Below are the code and all the weights of a small trained network. Each question names an input and a target symbol and asks about switching units off, where a switched-off unit gives its printed mean instead of its output.

import numpy as np


def w(rows, s, z=0):
    codes = np.array(rows[::2]) - 128.0
    scale = np.full(codes.shape[1], s)
    scale[-1] = z or s
    return codes * scale


def norm(h):
    return h / np.sqrt((h * h).mean(-1, keepdims=True) + 1e-5)


def f(y):
    return y / 2 * (1 + np.tanh(0.7978845608 * (y + 0.044715 * y**3)))


def softmax(a):
    e = np.exp(a - a.max(-1, keepdims=True))
    return e / e.sum(-1, keepdims=True)


def log_softmax(a):
    a = a - a.max(-1, keepdims=True)
    return a - np.log(np.exp(a).sum(-1, keepdims=True))


def net(x, mask):
    ids = ['αγδεζθλξπσφψ'.index(c) for c in x.split()]
    T = len(ids)
    res = E[ids] + P[:T]
    r = norm(res)
    for j in range(3):
        rows = slice(3 * j, 3 * j + 3)
        q, k, v = (r @ M[0][rows].T for M in (Q, K, V))
        z = softmax(np.where(np.tri(T) > 0, q @ k.T / 3**0.5, -1e9)) @ v
        o = O[0][rows]
        res = res + np.where(mask[j], z, o[:, -1]) @ o[:, :-1]
    y = f(norm(res) @ A[0][:, :-1].T + A[0][:, -1])
    res = res + np.where(mask[3:27], y, B[0][:, -1]) @ B[0][:, :-1]
    return log_softmax(norm(res)[-1] @ U[:, :-1].T + U[:, -1])


Q, K, V, O, A, B = {}, {}, {}, {}, {}, {}
E = w([
[68,162,105],'α',
[47,182,119],'γ',
[71,195,113],'δ',
[61,54,73],'ε',
[46,195,134],'ζ',
[56,70,173],'θ',
[76,80,205],'λ',
[59,113,95],'ξ',
[77,126,84],'π',
[134,135,4],'σ',
[50,104,110],'φ',
[218,207,161],'ψ',
],0.011)
P = w([
[5,183,180],'0',
[49,137,219],'1',
[111,89,236],'2',
[155,26,234],'3',
[183,14,223],'4',
[88,58,164],'5',
],0.0028)
Q[0] = w([
[160,125,124],'h0',
[47,117,124],'h0',
[138,129,95],'h0',
[165,131,94],'h1',
[149,81,80],'h1',
[110,8,39],'h1',
[142,110,169],'h2',
[203,67,117],'h2',
[222,126,190],'h2',
],0.012)
K[0] = w([
[89,253,175],'h0',
[210,89,144],'h0',
[130,131,111],'h0',
[137,128,204],'h1',
[186,53,84],'h1',
[118,69,104],'h1',
[84,162,94],'h2',
[123,135,103],'h2',
[66,136,94],'h2',
],0.015)
V[0] = w([
[151,198,166],'h0',
[62,89,247],'h0',
[164,191,174],'h0',
[138,104,134],'h1',
[149,132,187],'h1',
[140,120,84],'h1',
[76,160,83],'h2',
[114,186,115],'h2',
[92,164,102],'h2',
],0.011)
O[0] = w([
[146,223,116,127],'h0',
[6,224,195,253],'h0',
[206,164,190,106],'h0',
[88,111,142,92],'h1',
[132,253,81,97],'h1',
[115,80,200,98],'h1',
[101,134,44,213],'h2',
[98,115,99,185],'h2',
[137,191,92,199],'h2',
],0.0059,0.0058)
A[0] = w([
[86,117,141,56],'n0',
[153,126,233,179],'n1',
[126,151,245,215],'n2',
[228,135,133,189],'n3',
[146,59,158,196],'n4',
[92,65,134,98],'n5',
[80,125,114,117],'n6',
[92,151,158,169],'n7',
[237,138,204,252],'n8',
[55,118,103,170],'n9',
[76,40,116,144],'n10',
[171,56,107,138],'n11',
[110,114,151,80],'n12',
[154,187,42,207],'n13',
[106,43,84,171],'n14',
[211,130,96,253],'n15',
[169,193,122,114],'n16',
[72,113,55,153],'n17',
[90,70,172,104],'n18',
[161,82,164,86],'n19',
[98,196,64,91],'n20',
[127,113,121,91],'n21',
[118,225,133,129],'n22',
[107,109,89,77],'n23',
],0.011,0.0043)
B[0] = w([
[50,171,130,140],'n0',
[200,144,116,158],'n1',
[189,155,255,224],'n2',
[142,177,200,132],'n3',
[198,195,145,137],'n4',
[115,197,160,154],'n5',
[138,78,115,180],'n6',
[236,157,108,213],'n7',
[182,242,193,154],'n8',
[191,52,121,253],'n9',
[169,141,217,201],'n10',
[192,111,86,130],'n11',
[94,124,54,124],'n12',
[228,90,219,214],'n13',
[219,115,250,185],'n14',
[222,145,214,144],'n15',
[150,168,143,159],'n16',
[178,79,118,225],'n17',
[116,201,144,157],'n18',
[106,133,14,109],'n19',
[189,72,56,211],'n20',
[111,106,54,115],'n21',
[144,82,147,246],'n22',
[107,87,131,133],'n23',
],0.0042,0.0061)
U = w([
[146,73,62,3],'α',
[116,145,76,48],'γ',
[202,161,26,152],'δ',
[117,44,160,135],'ε',
[108,191,87,147],'ζ',
[68,152,199,77],'θ',
[76,183,230,39],'λ',
[91,65,151,173],'ξ',
[137,59,142,136],'π',
[255,42,145,169],'σ',
[72,81,161,133],'φ',
[252,187,216,192],'ψ',
],0.015,0.0046)

Each question gives the input, a string of symbols that net reads in full, and the target symbol t.
The units are the heads (3 rows each of Q, K, V and O) and the neurons (one row each of A and B). Each row of codes is followed by its name. A weight is (code - 128) times the scale printed after its matrix; where a second scale follows, it is the last column's (O, A, B and U).
mask holds one flag per unit, heads first, then neurons. A switched-off unit (its flag False) gives its mean, the last column of its rows in O or B, instead of its output. The means were averaged over made-up inputs and are rounded, as every weight is.
A unit's drop is (log p(t) with every unit on - log p(t) with that unit switched off) / (log p(t) with every unit on - log p(t) with every unit switched off).
The circuit of an input: a set's keep is (log p(t) with only the set's units on - log p(t) with every unit switched off) / (log p(t) with every unit on - log p(t) with every unit switched off). Starting from the 12 units with the biggest drops (on a tie, the unit counted first), units are removed one at a time, each time the one whose removal leaves the highest keep (on an exact tie, the one counted first), for as long as the keep stays at least 0.8.
units of the circuit, in order: the units of the circuit, biggest drop first
k most important neurons: the k neurons with the biggest drops, biggest first
which heads matter: for each layer, one digit per head in row order, 1 if its drop is at least 0.15 and else 0, layers parted by /
drop of u: that unit's drop, to one decimal
input φ ψ λ ζ ξ, target λ: units of the circuit, in order	h0, n13
input ε ψ ξ, target ψ: units of the circuit, in order	h0
input α φ ζ ψ ε, target ψ: which heads matter	101
input ψ ξ δ σ σ ξ, target σ: which heads matter	100
input δ δ ζ, target ζ: units of the circuit, in order	h2, n14, n10, n20
input α δ α, target δ: which heads matter	001
input ε ψ σ α σ θ, target σ: which heads matter	100
input σ θ λ α, target λ: which heads matter	101
input γ α ζ, target ζ: which heads matter	101
input ψ π σ σ ζ, target σ: which heads matter	100
input ψ ξ φ, target ψ: 3 most important neurons	n2, n7, n1
input λ δ γ δ, target λ: which heads matter	100
input ψ π σ ξ ζ γ, target σ: drop of h0	1.1
input σ ψ π φ, target ψ: drop of n18	0.1
input ψ α ζ λ ξ, target λ: units of the circuit, in order	h0
input ψ θ λ λ λ π, target λ: drop of h0	0.6
input ξ σ α α, target σ: drop of h0	0.5
